Below are the code and all the weights of a small trained network. Each question names an input and a class and asks about switching units off, where a switched-off unit gives its printed mean instead of its output.

import numpy as np


def w(rows, s, z=0):
    codes = np.array(rows[::2]) - 128.0
    scale = np.full(codes.shape[1], s)
    scale[-1] = z or s
    return codes * scale


def f(y):
    return y / 2 * (1 + np.tanh(0.7978845608 * (y + 0.044715 * y**3)))


def log_softmax(a):
    a = a - a.max(-1, keepdims=True)
    return a - np.log(np.exp(a).sum(-1, keepdims=True))


def net(x, mask):
    res = np.array(x, float).reshape(1, 7) / 4 @ E
    y = f(res @ A[0][:, :-1].T + A[0][:, -1])
    res = res + np.where(mask, y, B[0][:, -1]) @ B[0][:, :-1]
    return log_softmax(res[-1] @ U[:, :-1].T + U[:, -1])


A, B = {}, {}
E = w([
[131,73,255,212,214,67,205,126,111,241,82],'x0',
[96,232,109,200,221,236,216,60,45,70,45],'x1',
[143,132,126,126,124,118,151,150,126,133,123],'x2',
[122,88,134,138,116,167,143,129,138,116,143],'x3',
[240,108,62,33,3,190,80,58,63,192,36],'x4',
[107,121,116,137,122,115,109,129,101,138,124],'x5',
[131,110,117,150,114,139,156,139,114,128,169],'x6',
],0.0047)
A[0] = w([
[211,157,14,57,43,191,72,109,81,60,95,224],'n0',
[204,224,57,40,33,229,78,88,62,58,73,220],'n1',
[136,60,175,80,137,67,50,182,209,172,185,201],'n2',
[90,215,107,173,162,223,238,50,11,117,92,252],'n3',
[11,165,56,99,132,121,100,194,224,9,215,243],'n4',
[73,212,29,125,154,210,169,74,47,76,156,219],'n5',
[255,63,183,109,62,145,203,58,75,206,81,225],'n6',
[47,195,34,116,192,151,77,200,208,23,210,234],'n7',
[34,222,203,196,215,227,163,96,6,110,73,246],'n8',
[222,29,111,47,44,22,33,170,211,161,193,234],'n9',
[95,209,106,158,170,191,180,65,61,32,46,155],'n10',
],0.0044,0.0027)
B[0] = w([
[167,189,62,39,28,63,134,63,87,32,156,216],'n0',
[190,172,99,13,36,128,162,8,80,54,124,223],'n1',
[56,27,159,161,90,34,137,178,149,89,220,203],'n2',
[218,195,125,109,245,181,210,119,146,165,41,228],'n3',
[164,40,41,54,231,26,44,187,37,226,112,208],'n4',
[197,203,62,70,176,203,157,84,91,106,41,195],'n5',
[189,39,86,17,174,134,51,181,43,168,131,196],'n6',
[205,58,70,84,200,205,53,236,67,231,59,203],'n7',
[170,204,187,208,225,198,217,187,158,202,86,237],'n8',
[65,3,123,61,46,55,31,172,204,160,202,254],'n9',
[208,196,112,198,144,221,183,75,126,94,48,197],'n10',
],0.0045,0.0069)
U = w([
[155,33,29,41,140,61,40,207,100,225,145,253],'0',
[198,190,72,41,215,241,144,157,53,185,51,227],'1',
[21,70,199,181,164,46,187,189,190,215,226,159],'2',
[65,203,209,198,219,210,227,178,180,189,74,12],'3',
[154,113,65,23,2,66,77,61,155,53,206,22],'4',
[168,208,47,79,62,212,213,8,93,52,66,3],'5',
],0.0044,0.0027)

Each question gives the input, the list of numbers given to net, and the class t.
The units are the neurons (one row each of A and B). Each row of codes is followed by its name. A weight is (code - 128) times the scale printed after its matrix; where a second scale follows, it is the last column's (A, B and U).
mask holds one flag per neuron, in row order. A switched-off neuron (its flag False) gives its mean, the last column of its row in B, instead of its output. The means were averaged over made-up inputs and are rounded, as every weight is.
A unit's drop is (log p(t) with every unit on - log p(t) with that unit switched off) / (log p(t) with every unit on - log p(t) with every unit switched off).
The circuit of an input: a set's keep is (log p(t) with only the set's units on - log p(t) with every unit switched off) / (log p(t) with every unit on - log p(t) with every unit switched off). Starting from all 11 units, units are removed one at a time, each time the one whose removal leaves the highest keep (on an exact tie, the one counted first), for as long as the keep stays at least 0.8.
circuit, biggest first: the units of the circuit, biggest drop first
most important unit: the unit with the biggest drop
k most important neurons: the k neurons with the biggest drops, biggest first
drop when u is switched off: that unit's drop, to one decimal
input [-5,0,3,-8,4,7,7], class 4: circuit, biggest first => [n8 n0]
input [-7,1,0,0,3,7,1], class 5: circuit, biggest first => [n1 n5]
input [-4,-4,-2,-6,1,-4,-5], class 4: circuit, biggest first => [n0 n8 n3]
input [-3,3,-8,-2,2,3,-7], class 5: 2 most important neurons => [n1 n0]
input [-6,-4,2,-8,1,-1,-6], class 4: circuit, biggest first => [n0 n1]
input [4,7,-1,0,0,-4,0], class 3: circuit, biggest first => [n8 n4]
input [0,-3,4,5,2,7,5], class 4: circuit, biggest first => [n7 n8]
input [0,1,1,-8,2,7,3], class 5: circuit, biggest first => [n4 n7 n9]
input [1,-8,5,-6,-1,1,4], class 2: most important unit => n2
input [6,2,4,5,-5,8,-4], class 3: 2 most important neurons => [n9 n8]
input [-1,-2,-4,3,3,4,-5], class 4: drop when n9 is switched off => 0.0
input [5,6,2,1,-1,-2,-7], class 3: drop when n4 is switched off => 0.1
input [-5,4,-7,3,4,-6,-8], class 5: drop when n1 is switched off => 0.2
